-.30; .01; -.70; -.26; .77; -.23; -.03; -.39; .30; -.67
.15; .33; -.07; .49; .12; -.20; -.31; -.03; -.37; -.24
.51; .42; .37; -.56; .30; .07; -.47; .36; -.43; -.35
.09; -.27; .22; .53; -.24; .11; .04; .08; -.05; -.56
-.06; .37; -.43; .77; .33; -.22; -.33; -.22; -.31; .67
->
.09; -.27; .22; .53; -.24; .11; .04; .08; -.05; -.56
-.30; .01; -.70; -.26; .77; -.23; -.03; -.39; .30; -.67
.15; .33; -.07; .49; .12; -.20; -.31; -.03; -.37; -.24
-.06; .37; -.43; .77; .33; -.22; -.33; -.22; -.31; .67
.51; .42; .37; -.56; .30; .07; -.47; .36; -.43; -.35

-.41; .51; -.60; .01; .51; .56; .53; .00; .55; .49; .24
-.27; -.12; -.71; -.16; -.06; .37; .21; .26; -.19; .35; .16
.06; -.47; .03; .03; -.05; .12; -.41; .01; -.58; -.31; -.32
.01; .20; -.42; .50; .10; .41; .26; .23; -.02; -.08; .62
.35; -.32; -.20; .05; .38; .24; -.24; -.02; .03; -.09; .26
-.20; -.08; .04; -.41; .14; .43; -.16; .06; -.03; .05; -.55
-.05; -.09; -.02; .02; .50; .06; -.65; .20; -.34; -.31; .15
->
.06; -.47; .03; .03; -.05; .12; -.41; .01; -.58; -.31; -.32
.35; -.32; -.20; .05; .38; .24; -.24; -.02; .03; -.09; .26
-.27; -.12; -.71; -.16; -.06; .37; .21; .26; -.19; .35; .16
-.05; -.09; -.02; .02; .50; .06; -.65; .20; -.34; -.31; .15
-.20; -.08; .04; -.41; .14; .43; -.16; .06; -.03; .05; -.55
.01; .20; -.42; .50; .10; .41; .26; .23; -.02; -.08; .62
-.41; .51; -.60; .01; .51; .56; .53; .00; .55; .49; .24

-.12; .04; -.14; -.16; -.16; -.08; -.15; -.12; -.10; -.06; -.03; .00; .02; .04; .05
-.32; .08; -.47; -.59; -.68; -.08; -.74; -.76; -.73; -.67; -.57; -.44; -.31; -.16; -.01
.13; .07; .19; .23; .24; -.08; .24; .21; .14; .07; -.03; -.13; -.22; -.27; -.30
->
-.12; .04; -.14; -.16; -.16; -.08; -.15; -.12; -.10; -.06; -.03; .00; .02; .04; .05
.13; .07; .19; .23; .24; -.08; .24; .21; .14; .07; -.03; -.13; -.22; -.27; -.30
-.32; .08; -.47; -.59; -.68; -.08; -.74; -.76; -.73; -.67; -.57; -.44; -.31; -.16; -.01

-.13; -.26; .03; .15; .31; .32; -.69; -.15; .59; -.10; -.10; -.71; -.41
-.07; -.38; .19; .25; .45; .48; -.55; -.06; .63; -.16; -.30; -.28; -.35
->
-.07; -.38; .19; .25; .45; .48; -.55; -.06; .63; -.16; -.30; -.28; -.35
-.13; -.26; .03; .15; .31; .32; -.69; -.15; .59; -.10; -.10; -.71; -.41

-.56; .11; -.49; -.43; -.43; .36; -.19; .46
.38; .19; .18; -.07; .21; -.40; .04; -.06
.17; -.36; -.34; .39; -.43; .34; .25; .59
-.18; -.42; -.31; -.17; .36; .57; -.38; -.21
.30; -.48; .30; -.27; .46; .04; .44; .34
.51; -.19; .33; -.59; .37; -.60; .37; -.50
-.60; -.24; -.30; -.15; .04; .02; -.45; -.20
.43; -.40; -.46; -.51; .51; -.60; -.46; -.34
-.57; -.32; -.40; -.22; -.66; -.39; .39; .46
->
.30; -.48; .30; -.27; .46; .04; .44; .34
-.18; -.42; -.31; -.17; .36; .57; -.38; -.21
.43; -.40; -.46; -.51; .51; -.60; -.46; -.34
.17; -.36; -.34; .39; -.43; .34; .25; .59
-.57; -.32; -.40; -.22; -.66; -.39; .39; .46
-.60; -.24; -.30; -.15; .04; .02; -.45; -.20
.51; -.19; .33; -.59; .37; -.60; .37; -.50
-.56; .11; -.49; -.43; -.43; .36; -.19; .46
.38; .19; .18; -.07; .21; -.40; .04; -.06

-.13; -.03; -.19; .25; -.02
-.21; -.22; -.38; .43; -.18
.35; .44; -.49; -.64; .33
->
-.21; -.22; -.38; .43; -.18
-.13; -.03; -.19; .25; -.02
.35; .44; -.49; -.64; .33

-.15; .56; .11; .28; -.06; -.02; .11; .03; .07; -.15; .19; -.03; .36; -.05
-.16; .16; -.07; .31; .12; -.01; .16; -.17; .08; -.01; -.02; -.15; .38; .09
-.22; .57; .06; -.01; -.09; .48; .43; -.06; .16; -.29; .28; .05; -.40; -.11
-.17; .54; .06; .35; -.01; -.05; .12; .00; .07; -.11; .13; -.09; .49; .00
-.16; -.06; -.14; -.15; .11; .56; .47; -.25; .14; -.12; .01; .00; -.65; -.03
->
-.16; -.06; -.14; -.15; .11; .56; .47; -.25; .14; -.12; .01; .00; -.65; -.03
-.16; .16; -.07; .31; .12; -.01; .16; -.17; .08; -.01; -.02; -.15; .38; .09
-.17; .54; .06; .35; -.01; -.05; .12; .00; .07; -.11; .13; -.09; .49; .00
-.15; .56; .11; .28; -.06; -.02; .11; .03; .07; -.15; .19; -.03; .36; -.05
-.22; .57; .06; -.01; -.09; .48; .43; -.06; .16; -.29; .28; .05; -.40; -.11
